Below is a small trained network, with its code and all its weights. Each question gives an input and a class and asks what happens when units are switched off, that is, made to give their printed mean instead of their output.

import numpy as np


def w(rows, s, z=0):
    codes = np.array(rows[::2]) - 128.0
    scale = np.full(codes.shape[1], s)
    scale[-1] = z or s
    return codes * scale


def norm(h):
    return h / np.sqrt((h * h).mean(-1, keepdims=True) + 1e-5)


def f(y):
    return np.maximum(y, 0)


def log_softmax(a):
    a = a - a.max(-1, keepdims=True)
    return a - np.log(np.exp(a).sum(-1, keepdims=True))


def net(x, mask):
    res = np.array(x, float).reshape(1, 5) / 4 @ E
    u = 0
    for l in range(3):
        y = f(norm(res) @ A[l][:, :-1].T + A[l][:, -1])
        res = res + np.where(mask[u : u + 12], y, B[l][:, -1]) @ B[l][:, :-1]
        u += 12
    return log_softmax(norm(res)[-1] @ U[:, :-1].T + U[:, -1])


A, B = {}, {}
E = w([
[221,118,118,252,178,126,139],'x0',
[117,166,50,113,78,111,52],'x1',
[150,117,170,153,52,247,34],'x2',
[196,68,181,112,28,81,169],'x3',
[113,35,137,142,79,205,178],'x4',
],0.0042)
A[0] = w([
[153,83,100,135,108,196,92,151],'L0N0',
[102,151,139,190,218,178,115,131],'L0N1',
[122,86,190,107,175,135,192,123],'L0N2',
[223,123,126,204,130,79,162,105],'L0N3',
[118,166,70,136,84,79,132,67],'L0N4',
[91,127,159,26,113,201,138,112],'L0N5',
[113,193,145,72,105,138,45,100],'L0N6',
[187,199,102,254,111,100,86,134],'L0N7',
[94,235,69,83,199,109,148,94],'L0N8',
[6,42,89,175,174,164,227,108],'L0N9',
[154,91,36,96,145,117,177,73],'L0N10',
[27,190,111,139,180,65,72,1],'L0N11',
],0.006,0.0032)
B[0] = w([
[108,182,87,131,208,96,113,218],'L0N0',
[125,161,220,225,173,183,181,213],'L0N1',
[128,132,61,63,107,146,80,201],'L0N2',
[112,143,142,115,72,162,175,225],'L0N3',
[162,75,146,166,168,121,78,167],'L0N4',
[49,165,138,138,92,182,129,216],'L0N5',
[211,92,101,158,147,199,151,225],'L0N6',
[119,107,79,114,153,175,151,245],'L0N7',
[3,82,112,81,116,47,106,252],'L0N8',
[214,163,145,137,179,161,125,214],'L0N9',
[155,150,202,133,137,90,151,165],'L0N10',
[152,147,118,53,91,118,151,210],'L0N11',
],0.0052,0.004)
A[1] = w([
[166,132,59,153,112,81,12,111],'L1N0',
[81,161,154,117,171,82,153,159],'L1N1',
[74,125,68,92,135,169,3,251],'L1N2',
[108,175,165,116,75,131,84,82],'L1N3',
[53,102,170,138,155,49,117,74],'L1N4',
[105,166,50,133,199,80,137,182],'L1N5',
[168,123,166,65,20,88,177,119],'L1N6',
[119,73,167,75,121,149,92,104],'L1N7',
[115,111,158,114,99,72,173,65],'L1N8',
[161,166,164,139,94,167,64,157],'L1N9',
[145,99,53,82,217,72,102,37],'L1N10',
[183,122,206,104,164,146,134,178],'L1N11',
],0.0066,0.002)
B[1] = w([
[169,24,128,132,106,199,75,171],'L1N0',
[59,112,184,171,124,155,123,188],'L1N1',
[115,82,117,61,28,154,161,254],'L1N2',
[89,140,121,116,133,121,254,159],'L1N3',
[83,140,170,174,165,98,37,169],'L1N4',
[110,192,181,145,46,153,114,214],'L1N5',
[159,160,51,162,212,89,110,199],'L1N6',
[88,159,115,102,159,186,168,160],'L1N7',
[119,172,123,116,156,79,94,159],'L1N8',
[69,109,156,153,197,129,200,189],'L1N9',
[180,177,126,181,20,90,96,184],'L1N10',
[178,119,79,150,108,128,113,180],'L1N11',
],0.0062,0.0059)
A[2] = w([
[251,89,87,172,183,47,102,148],'L2N0',
[138,163,166,127,133,122,215,183],'L2N1',
[185,144,164,137,217,35,160,63],'L2N2',
[230,81,82,83,81,169,153,146],'L2N3',
[140,137,142,211,203,205,113,47],'L2N4',
[125,125,148,67,63,15,83,112],'L2N5',
[90,71,176,100,104,109,149,78],'L2N6',
[205,157,103,151,210,160,180,251],'L2N7',
[118,187,90,176,55,220,134,165],'L2N8',
[76,175,138,90,123,3,92,111],'L2N9',
[152,151,147,140,202,190,145,45],'L2N10',
[182,120,62,94,139,45,137,123],'L2N11',
],0.0067,0.0021)
B[2] = w([
[57,154,90,3,131,142,151,192],'L2N0',
[207,184,106,144,89,94,54,184],'L2N1',
[121,86,83,51,8,90,62,172],'L2N2',
[87,133,160,244,178,118,97,211],'L2N3',
[158,140,119,208,176,173,249,206],'L2N4',
[158,136,149,225,179,179,139,190],'L2N5',
[96,175,121,64,159,131,120,152],'L2N6',
[216,117,118,116,129,131,152,236],'L2N7',
[165,184,138,55,139,117,154,254],'L2N8',
[90,135,166,239,218,65,135,203],'L2N9',
[143,169,88,213,184,184,140,179],'L2N10',
[103,44,166,77,226,89,111,166],'L2N11',
],0.0061,0.0063)
U = w([
[42,151,131,16,68,192,149,155],'0',
[166,146,118,147,19,122,52,133],'1',
[127,70,178,105,112,104,120,28],'2',
[116,5,115,130,134,160,57,108],'3',
[40,176,174,190,174,47,94,163],'4',
[134,68,184,102,99,99,120,1],'5',
[169,80,73,29,182,50,133,151],'6',
[196,156,112,169,185,192,192,163],'7',
],0.014,0.008)

Each question gives the input, the list of numbers given to net, and the class t.
The units are the neurons (one row each of A and B). Each row of codes is followed by its name. A weight is (code - 128) times the scale printed after its matrix; where a second scale follows, it is the last column's (A, B and U).
mask holds one flag per neuron, layer by layer. A switched-off neuron (its flag False) gives its mean, the last column of its row in B, instead of its output. The means were averaged over made-up inputs and are rounded, as every weight is.
A unit's drop is (log p(t) with every unit on - log p(t) with that unit switched off) / (log p(t) with every unit on - log p(t) with every unit switched off).
The circuit of an input: a set's keep is (log p(t) with only the set's units on - log p(t) with every unit switched off) / (log p(t) with every unit on - log p(t) with every unit switched off). Starting from the 12 units with the biggest drops (on a tie, the unit counted first), units are removed one at a time, each time the one whose removal leaves the highest keep (on an exact tie, the one counted first), for as long as the keep stays at least 0.8.
circuit, biggest first: the units of the circuit, biggest drop first
most important unit: the unit with the biggest drop
k most important neurons: the k neurons with the biggest drops, biggest first
top k neurons in layer l: the k neurons of layer l with the biggest drops, biggest first
drop when u is switched off: that unit's drop, to one decimal
input [1,7,5,3,-6], class 3: top neuron in layer 1	[L1N0]
input [2,7,4,-2,4], class 3: circuit, biggest first	[L1N0, L0N3]
input [-3,2,0,2,-3], class 3: circuit, biggest first	[L0N1, L1N0, L0N3, L0N4]
input [-3,4,-5,-5,6], class 4: circuit, biggest first	[L0N8, L0N10, L1N4]
input [-4,3,7,8,-6], class 7: top 2 neurons in layer 0	[L0N6, L0N8]
input [-7,8,-6,7,3], class 4: circuit, biggest first	[L2N9, L2N5]
input [4,7,-3,-4,-3], class 1: circuit, biggest first	[L1N10, L1N0, L1N5]
input [3,7,5,-3,8], class 0: top 3 neurons in layer 1	[L1N2, L1N6, L1N11]
input [4,-5,-2,-6,-6], class 4: 2 most important neurons	[L0N8, L0N6]
input [1,5,7,6,-8], class 3: 2 most important neurons	[L1N0, L0N1]
input [-5,-7,0,-7,-3], class 0: top 2 neurons in layer 2	[L2N3, L2N5]
input [5,-7,-2,-6,-8], class 4: 2 most important neurons	[L0N8, L0N6]
input [5,5,1,-7,-1], class 0: 3 most important neurons	[L0N8, L1N2, L1N5]
input [-8,2,-2,6,-4], class 4: most important unit	L2N9
input [-4,-2,2,-5,-6], class 0: 2 most important neurons	[L0N6, L1N2]
input [6,2,-2,-7,-5], class 4: 2 most important neurons	[L0N8, L0N1]
input [1,3,4,1,2], class 3: 4 most important neurons	[L1N0, L1N2, L0N1, L2N3]
input [-1,-4,1,8,5], class 6: 2 most important neurons	[L1N6, L0N1]
input [-4,7,-5,6,-3], class 4: 2 most important neurons	[L2N9, L2N5]
input [1,0,-6,-6,1], class 4: circuit, biggest first	[L0N8]
input [-2,-5,-2,4,-1], class 6: 2 most important neurons	[L1N6, L0N8]
input [-1,8,-2,2,-7], class 1: drop when L1N0 is switched off	0.2
input [0,5,1,-7,-5], class 0: drop when L2N1 is switched off	0.1
input [2,7,2,-7,3], class 0: drop when L0N1 is switched off	0.1
input [-2,8,0,-4,-4], class 1: drop when L1N10 is switched off	0.5
